Here is a tiny trained network, its code and every weight. The questions are about switching its units off for an input and a target symbol, where a switched-off unit gives its printed mean instead of its output.

import numpy as np


def w(rows, s, z=0):
    codes = np.array(rows[::2]) - 128.0
    scale = np.full(codes.shape[1], s)
    scale[-1] = z or s
    return codes * scale


def f(y):
    return y / 2 * (1 + np.tanh(0.7978845608 * (y + 0.044715 * y**3)))


def softmax(a):
    e = np.exp(a - a.max(-1, keepdims=True))
    return e / e.sum(-1, keepdims=True)


def log_softmax(a):
    a = a - a.max(-1, keepdims=True)
    return a - np.log(np.exp(a).sum(-1, keepdims=True))


def net(x, mask):
    ids = ['αβεηθλπω'.index(c) for c in x.split()]
    T = len(ids)
    res = E[ids] + P[:T]
    r = res
    for j in range(2):
        rows = slice(2 * j, 2 * j + 2)
        q, k, v = (r @ M[0][rows].T for M in (Q, K, V))
        z = softmax(np.where(np.tri(T) > 0, q @ k.T / 2**0.5, -1e9)) @ v
        o = O[0][rows]
        res = res + np.where(mask[j], z, o[:, -1]) @ o[:, :-1]
    y = f(res @ A[0][:, :-1].T + A[0][:, -1])
    res = res + np.where(mask[2:26], y, B[0][:, -1]) @ B[0][:, :-1]
    return log_softmax(res[-1] @ U[:, :-1].T + U[:, -1])


Q, K, V, O, A, B = {}, {}, {}, {}, {}, {}
E = w([
[114,130,124],'α',
[132,106,135],'β',
[111,97,125],'ε',
[108,137,144],'η',
[173,114,77],'θ',
[159,161,229],'λ',
[120,216,67],'π',
[255,108,137],'ω',
],0.0094)
P = w([
[89,115,122],'0',
[108,114,160],'1',
[115,158,198],'2',
[120,211,211],'3',
[129,244,218],'4',
[140,252,210],'5',
],0.0019)
Q[0] = w([
[43,55,22],'head 1',
[127,51,53],'head 1',
[250,221,150],'head 2',
[232,68,69],'head 2',
],0.013)
K[0] = w([
[165,2,120],'head 1',
[159,93,92],'head 1',
[181,114,230],'head 2',
[101,28,145],'head 2',
],0.018)
V[0] = w([
[97,148,59],'head 1',
[80,6,175],'head 1',
[193,71,186],'head 2',
[73,189,203],'head 2',
],0.02)
O[0] = w([
[120,213,113,164],'head 1',
[29,67,2,2],'head 1',
[161,16,132,122],'head 2',
[5,132,209,192],'head 2',
],0.014,0.0026)
A[0] = w([
[98,159,19,252],'neuron 1',
[168,140,189,54],'neuron 2',
[117,145,101,162],'neuron 3',
[103,184,201,182],'neuron 4',
[45,34,109,102],'neuron 5',
[147,171,85,96],'neuron 6',
[138,110,111,140],'neuron 7',
[114,112,113,167],'neuron 8',
[138,62,114,232],'neuron 9',
[112,164,76,180],'neuron 10',
[97,85,118,59],'neuron 11',
[116,110,118,170],'neuron 12',
[71,125,151,136],'neuron 13',
[117,103,139,159],'neuron 14',
[94,128,149,111],'neuron 15',
[41,116,67,32],'neuron 16',
[83,123,156,121],'neuron 17',
[146,143,145,103],'neuron 18',
[2,119,76,175],'neuron 19',
[125,175,75,172],'neuron 20',
[35,154,110,63],'neuron 21',
[123,97,148,170],'neuron 22',
[92,128,143,97],'neuron 23',
[127,96,149,167],'neuron 24',
],0.0094,0.0034)
B[0] = w([
[67,252,142,168],'neuron 1',
[61,94,42,187],'neuron 2',
[121,162,143,134],'neuron 3',
[200,122,168,246],'neuron 4',
[225,81,41,183],'neuron 5',
[61,142,121,138],'neuron 6',
[104,152,123,131],'neuron 7',
[115,139,77,135],'neuron 8',
[154,209,94,166],'neuron 9',
[103,191,142,145],'neuron 10',
[166,125,128,137],'neuron 11',
[107,144,77,135],'neuron 12',
[124,86,174,151],'neuron 13',
[103,127,90,137],'neuron 14',
[111,95,142,139],'neuron 15',
[123,23,125,152],'neuron 16',
[109,82,150,146],'neuron 17',
[86,131,95,148],'neuron 18',
[37,57,177,183],'neuron 19',
[81,179,144,149],'neuron 20',
[160,83,200,147],'neuron 21',
[95,135,83,143],'neuron 22',
[122,90,147,134],'neuron 23',
[98,140,87,143],'neuron 24',
],0.021,0.011)
U = w([
[253,132,209,228],'α',
[255,141,68,81],'β',
[70,145,206,42],'ε',
[243,35,125,4],'η',
[51,108,88,167],'θ',
[133,41,201,120],'λ',
[121,241,114,162],'π',
[171,111,97,149],'ω',
],0.0033,0.0028)

Each question gives the input, a string of symbols that net reads in full, and the target symbol t.
The units are the heads (2 rows each of Q, K, V and O) and the neurons (one row each of A and B). Each row of codes is followed by its name. A weight is (code - 128) times the scale printed after its matrix; where a second scale follows, it is the last column's (O, A, B and U).
mask holds one flag per unit, heads first, then neurons. A switched-off unit (its flag False) gives its mean, the last column of its rows in O or B, instead of its output. The means were averaged over made-up inputs and are rounded, as every weight is.
A unit's drop is (log p(t) with every unit on - log p(t) with that unit switched off) / (log p(t) with every unit on - log p(t) with every unit switched off).
The circuit of an input: a set's keep is (log p(t) with only the set's units on - log p(t) with every unit switched off) / (log p(t) with every unit on - log p(t) with every unit switched off). Starting from the 12 units with the biggest drops (on a tie, the unit counted first), units are removed one at a time, each time the one whose removal leaves the highest keep (on an exact tie, the one counted first), for as long as the keep stays at least 0.8.
units of the circuit, in order: the units of the circuit, biggest drop first
most important unit: the unit with the biggest drop
k most important neurons: the k neurons with the biggest drops, biggest first
heads that matter: for each layer, one digit per head in row order, 1 if its drop is at least 0.15 and else 0, layers parted by /
input β ε ε λ α, target η: units of the circuit, in order : head 2; neuron 5; head 1; neuron 1
input β β ω ω ω ω, target β: units of the circuit, in order : head 2; neuron 9; neuron 19
input λ ε ω, target β: most important unit : head 1
input ε ε θ β, target π: 2 most important neurons : neuron 1; neuron 4
input ε π π π α, target α: units of the circuit, in order : neuron 4; head 1
input β ω ε θ ω α, target β: units of the circuit, in order : head 2; neuron 19
input β α η π, target α: 3 most important neurons : neuron 4; neuron 19; neuron 1
input ω θ θ, target β: units of the circuit, in order : head 2; neuron 9
input λ η α, target η: units of the circuit, in order : neuron 5; head 2; head 1; neuron 1
input ε ε α, target θ: units of the circuit, in order : head 1; neuron 4
input π α π π θ ε, target α: heads that matter : 01
input λ η α ε λ ε, target η: heads that matter : 11
input ε ε π, target π: heads that matter : 01
input λ η ε π ε, target λ: most important unit : head 2
input ω β α, target β: 2 most important neurons : neuron 19; neuron 9
input λ ω ε, target β: 2 most important neurons : neuron 5; neuron 9
input ε α ε, target θ: 3 most important neurons : neuron 4; neuron 19; neuron 1
input ε ε ε ε, target θ: 2 most important neurons : neuron 19; neuron 4
input ω β η, target β: 3 most important neurons : neuron 19; neuron 9; neuron 5
input ε θ θ β, target π: 2 most important neurons : neuron 4; neuron 5
input π α β θ λ, target λ: most important neuron : neuron 2
